Here is a tiny trained network, its code and every weight. The questions are about switching its units off for an input and a class, where a switched-off unit gives its printed mean instead of its output.

import numpy as np


def w(rows, s, z=0):
    codes = np.array(rows[::2]) - 128.0
    scale = np.full(codes.shape[1], s)
    scale[-1] = z or s
    return codes * scale


def f(y):
    return np.maximum(y, 0)


def log_softmax(a):
    a = a - a.max(-1, keepdims=True)
    return a - np.log(np.exp(a).sum(-1, keepdims=True))


def net(x, mask):
    res = np.array(x, float).reshape(1, 3) / 4 @ E
    y = f(res @ A[0][:, :-1].T + A[0][:, -1])
    res = res + np.where(mask, y, B[0][:, -1]) @ B[0][:, :-1]
    return log_softmax(res[-1] @ U[:, :-1].T + U[:, -1])


A, B = {}, {}
E = w([
[149,3,88,110,73,74,63,240,173,112],'x0',
[100,85,95,220,140,75,200,90,91,115],'x1',
[196,113,163,66,137,209,134,185,156,138],'x2',
],0.0047)
A[0] = w([
[123,132,134,126,132,136,130,114,127,130,107],'N0',
[123,157,131,134,135,137,128,100,132,123,148],'N1',
[116,110,122,136,122,95,118,140,126,132,168],'N2',
[125,170,137,129,139,139,128,85,126,121,150],'N3',
[131,132,129,105,127,154,121,143,135,130,146],'N4',
[125,93,124,119,113,47,80,176,141,142,163],'N5',
[129,128,124,135,129,130,129,127,130,124,121],'N6',
[129,159,133,130,144,135,126,94,127,123,146],'N7',
[124,147,127,185,132,124,173,66,127,128,251],'N8',
[145,130,131,82,126,174,121,158,128,130,170],'N9',
[131,126,118,139,132,123,138,125,121,130,122],'N10',
[133,87,124,159,126,91,141,143,128,131,199],'N11',
[127,148,132,126,132,133,125,110,125,126,139],'N12',
[121,134,124,148,132,128,145,105,124,135,191],'N13',
[141,128,135,94,129,172,122,158,131,126,168],'N14',
[108,237,136,112,143,159,119,41,117,130,171],'N15',
[130,114,123,114,124,91,99,167,135,123,171],'N16',
[133,63,109,200,124,100,184,127,113,123,132],'N17',
[159,139,138,26,120,244,105,200,138,129,179],'N18',
[124,121,121,167,121,127,174,105,117,124,144],'N19',
[132,78,127,98,119,75,81,196,140,126,211],'N20',
],0.011,0.0018)
B[0] = w([
[118,130,122,122,116,123,122,130,132,132,138],'N0',
[134,123,117,121,100,128,143,123,123,153,162],'N1',
[131,123,121,159,126,128,122,141,121,82,163],'N2',
[136,123,110,114,84,122,141,125,124,166,178],'N3',
[137,127,134,100,155,144,126,132,130,141,157],'N4',
[125,128,87,147,95,129,94,151,108,35,210],'N5',
[130,128,131,131,128,134,132,130,131,130,130],'N6',
[133,122,114,117,94,119,136,129,128,157,167],'N7',
[134,100,161,175,113,80,191,96,132,200,219],'N8',
[132,145,142,74,165,166,110,130,141,149,184],'N9',
[131,132,132,141,138,127,135,119,129,131,140],'N10',
[109,139,140,174,163,117,116,128,130,79,181],'N11',
[132,125,116,114,112,123,128,129,125,142,150],'N12',
[128,121,141,147,124,113,152,115,132,155,166],'N13',
[128,149,139,80,160,160,111,126,139,148,178],'N14',
[138,131,87,59,29,111,120,122,119,212,240],'N15',
[131,116,103,113,103,138,112,146,115,82,180],'N16',
[125,127,159,216,196,122,147,136,144,94,202],'N17',
[159,156,169,1,216,223,92,137,155,174,255],'N18',
[131,124,154,161,147,117,159,112,136,155,173],'N19',
[99,147,82,86,91,147,80,129,105,45,228],'N20',
],0.022,0.0064)
U = w([
[138,123,95,118,2,95,148,104,95,175,6],'0',
[93,128,48,138,95,127,90,164,71,59,145],'1',
[165,170,162,63,191,192,102,141,157,150,252],'2',
[119,108,187,174,199,103,158,115,136,124,94],'3',
],0.0073,0.00024)

Each question gives the input, the list of numbers given to net, and the class t.
The units are the neurons (one row each of A and B). Each row of codes is followed by its name. A weight is (code - 128) times the scale printed after its matrix; where a second scale follows, it is the last column's (A, B and U).
mask holds one flag per neuron, in row order. A switched-off neuron (its flag False) gives its mean, the last column of its row in B, instead of its output. The means were averaged over made-up inputs and are rounded, as every weight is.
A unit's drop is (log p(t) with every unit on - log p(t) with that unit switched off) / (log p(t) with every unit on - log p(t) with every unit switched off).
The circuit of an input: a set's keep is (log p(t) with only the set's units on - log p(t) with every unit switched off) / (log p(t) with every unit on - log p(t) with every unit switched off). Starting from the 12 units with the biggest drops (on a tie, the unit counted first), units are removed one at a time, each time the one whose removal leaves the highest keep (on an exact tie, the one counted first), for as long as the keep stays at least 0.8.
circuit, biggest first: the units of the circuit, biggest drop first
top k neurons: the k neurons with the biggest drops, biggest first
drop when u is switched off: that unit's drop, to one decimal
input [0,1,-6], class 3: top 3 neurons : (N15, N20, N17)
input [2,7,7], class 3: circuit, biggest first : (N18, N15, N17)
input [3,4,-5], class 3: circuit, biggest first : (N17, N15)
input [4,7,-1], class 3: circuit, biggest first : (N17)
input [0,3,2], class 3: circuit, biggest first : (N15, N18, N20)
input [3,6,-1], class 3: circuit, biggest first : (N17, N15)
input [-3,6,-4], class 3: top 3 neurons : (N17, N20, N19)
input [0,1,-4], class 3: top 2 neurons : (N15, N20)
input [7,-4,-1], class 1: top 2 neurons : (N5, N20)
input [-6,5,7], class 0: drop when N20 is switched off : 0.0
input [2,0,-2], class 1: drop when N18 is switched off : 0.2
input [-2,5,1], class 3: drop when N20 is switched off : 0.1
